Here is a tiny trained network, its code and every weight. The questions are about switching its units off for an input and a class, where a switched-off unit gives its printed mean instead of its output.

import numpy as np


def w(rows, s, z=0):
    codes = np.array(rows[::2]) - 128.0
    scale = np.full(codes.shape[1], s)
    scale[-1] = z or s
    return codes * scale


def f(y):
    return np.maximum(y, 0)


def log_softmax(a):
    a = a - a.max(-1, keepdims=True)
    return a - np.log(np.exp(a).sum(-1, keepdims=True))


def net(x, mask):
    res = np.array(x, float).reshape(1, 6) / 4 @ E
    y = f(res @ A[0][:, :-1].T + A[0][:, -1])
    res = res + np.where(mask, y, B[0][:, -1]) @ B[0][:, :-1]
    return log_softmax(res[-1] @ U[:, :-1].T + U[:, -1])


A, B = {}, {}
E = w([
[196,212,91,108,149,81,203,174,179,46],'x0',
[103,17,96,123,2,68,166,204,158,125],'x1',
[195,175,176,58,42,52,57,106,67,120],'x2',
[134,162,188,217,86,191,100,233,80,74],'x3',
[215,40,134,184,90,154,205,33,67,72],'x4',
[80,135,197,72,70,192,121,74,222,44],'x5',
],0.0054)
A[0] = w([
[178,186,102,105,128,89,177,181,167,70,65],'n1',
[70,78,164,150,116,160,64,104,86,191,75],'n2',
[143,211,159,127,217,184,88,56,100,140,127],'n3',
[83,131,181,89,97,186,129,78,195,63,68],'n4',
[72,75,159,133,107,154,64,97,95,191,95],'n5',
[123,102,81,58,145,82,152,47,162,167,79],'n6',
[71,113,110,98,87,90,110,196,172,152,101],'n7',
[200,73,131,157,94,155,193,41,92,73,12],'n8',
[72,77,162,140,110,156,62,96,93,194,79],'n9',
[67,174,124,88,142,111,80,184,174,163,15],'n10',
[132,156,189,202,103,178,102,208,85,91,89],'n11',
[160,128,78,177,174,97,139,152,65,187,66],'n12',
[160,130,79,173,172,89,134,152,60,188,68],'n13',
[164,128,81,170,172,92,134,152,63,188,57],'n14',
[126,111,75,57,156,73,146,51,162,175,69],'n15',
[204,176,175,68,65,51,54,126,50,130,186],'n16',
[73,174,122,83,140,111,82,178,174,158,16],'n17',
[127,107,79,57,151,79,149,51,164,172,59],'n18',
[67,172,127,79,141,111,81,173,179,157,2],'n19',
[123,102,81,56,146,78,145,53,163,172,85],'n20',
[187,196,107,96,140,84,172,173,167,60,60],'n21',
[131,144,180,202,93,168,104,217,91,88,94],'n22',
[68,173,127,86,143,112,80,185,173,164,20],'n23',
[159,129,86,178,166,93,134,164,64,182,91],'n24',
[198,61,127,158,88,148,199,49,92,76,20],'n25',
[201,177,178,68,68,53,55,122,51,136,190],'n26',
[70,78,162,137,114,158,66,99,89,192,95],'n27',
[59,100,60,223,222,212,203,168,182,147,211],'n28',
[86,139,183,89,108,188,123,76,192,63,72],'n29',
[94,2,89,125,4,56,170,208,172,122,208],'n30',
[75,75,161,139,112,158,60,96,92,193,73],'n31',
[82,138,180,92,101,188,126,76,198,65,68],'n32',
],0.0054,0.0011)
B[0] = w([
[165,168,54,164,134,96,182,74,185,76,186],'n1',
[179,163,58,149,133,100,175,93,190,73,176],'n2',
[179,204,171,52,167,195,189,125,83,197,199],'n3',
[199,90,176,94,80,74,82,202,182,197,192],'n4',
[185,176,63,155,144,101,180,94,183,86,175],'n5',
[119,133,79,137,111,196,55,194,78,67,186],'n6',
[164,165,176,156,216,131,149,112,55,158,183],'n7',
[137,88,194,219,220,57,84,143,55,129,206],'n8',
[185,172,60,155,140,98,181,92,186,78,176],'n9',
[130,88,176,202,208,77,105,124,68,108,180],'n10',
[101,115,57,114,94,203,64,185,101,43,190],'n11',
[163,80,170,75,70,93,95,186,188,179,181],'n12',
[167,80,163,75,69,92,94,187,193,175,182],'n13',
[169,79,165,76,69,93,92,190,193,175,180],'n14',
[113,127,77,126,103,198,57,192,85,63,188],'n15',
[35,54,151,69,138,138,193,55,143,81,210],'n16',
[134,88,177,198,205,76,107,125,70,114,178],'n17',
[114,128,76,132,106,197,52,196,82,64,185],'n18',
[139,91,184,199,208,77,103,129,65,122,178],'n19',
[118,136,78,133,109,198,59,193,80,68,186],'n20',
[165,154,50,169,122,82,177,79,203,72,189],'n21',
[103,132,61,105,100,213,68,177,93,49,191],'n22',
[131,89,175,200,206,79,105,121,70,105,180],'n23',
[163,84,158,70,67,105,91,188,190,166,180],'n24',
[140,100,196,214,223,67,88,136,47,133,209],'n25',
[38,54,153,69,138,141,191,56,142,87,209],'n26',
[182,170,60,152,138,98,182,92,186,80,176],'n27',
[31,43,169,46,119,140,192,60,146,94,237],'n28',
[199,95,170,89,79,82,86,203,184,194,190],'n29',
[199,254,175,53,208,226,206,108,41,216,254],'n30',
[186,171,57,158,139,97,183,93,187,78,175],'n31',
[196,92,174,91,78,78,84,204,183,193,192],'n32',
],0.0053,0.0065)
U = w([
[127,101,176,235,183,63,89,125,68,130,16],'0',
[168,102,155,93,57,88,78,176,198,192,74],'1',
[99,138,62,135,96,212,53,166,91,71,114],'2',
[162,185,51,172,126,83,186,87,197,96,114],'3',
[156,216,163,78,158,199,182,116,74,202,228],'4',
[11,64,150,80,120,129,182,76,150,109,246],'5',
[62,182,112,161,65,127,116,95,123,187,68],'6',
],0.012,0.0013)

Each question gives the input, the list of numbers given to net, and the class t.
The units are the neurons (one row each of A and B). Each row of codes is followed by its name. A weight is (code - 128) times the scale printed after its matrix; where a second scale follows, it is the last column's (A, B and U).
mask holds one flag per neuron, in row order. A switched-off neuron (its flag False) gives its mean, the last column of its row in B, instead of its output. The means were averaged over made-up inputs and are rounded, as every weight is.
A unit's drop is (log p(t) with every unit on - log p(t) with that unit switched off) / (log p(t) with every unit on - log p(t) with every unit switched off).
The circuit of an input: a set's keep is (log p(t) with only the set's units on - log p(t) with every unit switched off) / (log p(t) with every unit on - log p(t) with every unit switched off). Starting from the 12 units with the biggest drops (on a tie, the unit counted first), units are removed one at a time, each time the one whose removal leaves the highest keep (on an exact tie, the one counted first), for as long as the keep stays at least 0.8.
units of the circuit, in order: the units of the circuit, biggest drop first
most important unit: the unit with the biggest drop
k most important neurons: the k neurons with the biggest drops, biggest first
drop when u is switched off: that unit's drop, to one decimal
input [-2,-7,-8,-1,0,1], class 5: most important unit : n28
input [7,-4,3,-3,-4,-4], class 3: 3 most important neurons : n21; n1; n30
input [-2,-4,-2,4,-2,-3], class 2: units of the circuit, in order : n11; n25
input [5,-1,-5,7,8,6], class 0: 2 most important neurons : n8; n25
input [1,4,6,1,-1,-1], class 5: units of the circuit, in order : n16; n26
input [1,-5,8,8,4,1], class 2: 4 most important neurons : n11; n22; n28; n30
input [0,7,-5,1,0,8], class 1: 3 most important neurons : n4; n32; n29
input [7,8,-8,-4,-1,-7], class 4: 2 most important neurons : n30; n7
input [-3,-6,7,-5,-2,5], class 5: 4 most important neurons : n26; n16; n30; n7
input [-5,1,-4,7,5,-6], class 2: 2 most important neurons : n22; n11
input [1,-4,0,2,7,5], class 0: 3 most important neurons : n8; n25; n30
input [6,-6,-8,-8,-2,1], class 2: drop when n15 is switched off : 0.2
input [5,3,-8,6,4,2], class 5: drop when n15 is switched off : 0.2
input [-4,-1,-6,7,8,6], class 0: drop when n12 is switched off : 0.0
input [1,4,-1,-8,-4,-7], class 2: drop when n29 is switched off : 0.1
input [-6,2,-8,-4,-7,-8], class 1: units of the circuit, in order : n13
